Here is a tiny trained network, its code and every weight. The questions are about switching its units off for an input and a class, where a switched-off unit gives its printed mean instead of its output.

import numpy as np


def w(rows, s, z=0):
    codes = np.array(rows[::2]) - 128.0
    scale = np.full(codes.shape[1], s)
    scale[-1] = z or s
    return codes * scale


def f(y):
    return y / 2 * (1 + np.tanh(0.7978845608 * (y + 0.044715 * y**3)))


def log_softmax(a):
    a = a - a.max(-1, keepdims=True)
    return a - np.log(np.exp(a).sum(-1, keepdims=True))


def net(x, mask):
    res = np.array(x, float).reshape(1, 5) / 4 @ E
    y = f(res @ A[0][:, :-1].T + A[0][:, -1])
    res = res + np.where(mask, y, B[0][:, -1]) @ B[0][:, :-1]
    return log_softmax(res[-1] @ U[:, :-1].T + U[:, -1])


A, B = {}, {}
E = w([
[147,132,242,189,78,136,184,165,112,155,106,215],'x0',
[79,121,149,83,126,121,93,101,134,180,132,143],'x1',
[57,169,197,135,189,148,164,144,186,110,163,120],'x2',
[133,158,157,96,108,94,85,196,126,91,49,80],'x3',
[85,131,31,39,144,122,169,159,103,40,123,254],'x4',
],0.0074)
A[0] = w([
[76,116,31,70,179,114,78,130,175,90,117,63,50],'neuron 0',
[104,138,169,64,111,85,82,254,110,82,56,71,57],'neuron 1',
[35,147,207,76,229,129,178,178,147,78,152,123,80],'neuron 2',
[95,146,68,56,141,125,147,159,109,82,89,232,3],'neuron 3',
[101,90,218,130,81,114,150,181,117,135,64,230,48],'neuron 4',
[164,70,86,90,63,113,78,102,28,153,53,185,86],'neuron 5',
],0.0092,0.0036)
B[0] = w([
[175,225,123,126,120,131,153,129,29,143,142,145,219],'neuron 0',
[48,51,149,132,146,120,98,147,108,157,220,198,215],'neuron 1',
[156,149,53,164,63,132,72,171,198,171,112,193,233],'neuron 2',
[104,38,210,154,128,135,47,109,90,186,57,67,254],'neuron 3',
[165,214,130,110,119,157,112,108,9,140,140,165,239],'neuron 4',
[110,180,37,149,112,145,126,169,241,151,150,134,236],'neuron 5',
],0.011,0.0082)
U = w([
[189,254,142,117,104,133,130,115,20,116,115,134,65],'0',
[143,88,211,189,106,117,47,104,136,172,28,48,152],'1',
[146,183,68,179,58,111,86,178,238,113,92,164,48],'2',
[168,126,122,117,145,128,141,187,121,158,104,142,254],'3',
[89,54,120,148,127,121,146,97,108,116,203,196,198],'4',
[114,83,148,88,166,103,196,124,129,96,58,122,74],'5',
],0.0074,0.0067)

Each question gives the input, the list of numbers given to net, and the class t.
The units are the neurons (one row each of A and B). Each row of codes is followed by its name. A weight is (code - 128) times the scale printed after its matrix; where a second scale follows, it is the last column's (A, B and U).
mask holds one flag per neuron, in row order. A switched-off neuron (its flag False) gives its mean, the last column of its row in B, instead of its output. The means were averaged over made-up inputs and are rounded, as every weight is.
A unit's drop is (log p(t) with every unit on - log p(t) with that unit switched off) / (log p(t) with every unit on - log p(t) with every unit switched off).
The circuit of an input: a set's keep is (log p(t) with only the set's units on - log p(t) with every unit switched off) / (log p(t) with every unit on - log p(t) with every unit switched off). Starting from all 6 units, units are removed one at a time, each time the one whose removal leaves the highest keep (on an exact tie, the one counted first), for as long as the keep stays at least 0.8.
circuit, biggest first: the units of the circuit, biggest drop first
most important unit: the unit with the biggest drop
top k neurons: the k neurons with the biggest drops, biggest first
drop of u: that unit's drop, to one decimal
input [-5,5,-6,0,-1], class 2: most important unit -> neuron 5
input [-5,2,8,0,7], class 2: top 2 neurons -> neuron 2; neuron 4
input [4,-1,-8,-6,-7], class 2: top 2 neurons -> neuron 3; neuron 5
input [2,-3,4,8,-7], class 4: top 2 neurons -> neuron 1; neuron 3
input [4,-4,8,8,1], class 2: top 3 neurons -> neuron 2; neuron 3; neuron 0
input [4,-1,-2,2,7], class 1: top 2 neurons -> neuron 3; neuron 0
input [4,2,6,2,2], class 2: top 3 neurons -> neuron 2; neuron 0; neuron 3
input [-5,-3,0,1,8], class 1: top 2 neurons -> neuron 3; neuron 4
input [-8,-7,8,0,-2], class 0: top 2 neurons -> neuron 0; neuron 5
input [7,1,-1,8,-6], class 4: top 3 neurons -> neuron 1; neuron 0; neuron 3
input [1,4,7,-2,7], class 1: top 2 neurons -> neuron 3; neuron 5
input [7,5,-2,-7,7], class 0: drop of neuron 3 -> -0.2
input [-4,-5,7,6,-6], class 2: drop of neuron 4 -> 0.3
input [3,-3,-7,1,-5], class 2: circuit, biggest first -> neuron 3; neuron 5
input [5,-2,1,-7,8], class 1: drop of neuron 3 -> 0.9
input [1,4,7,-4,3], class 2: most important unit -> neuron 2
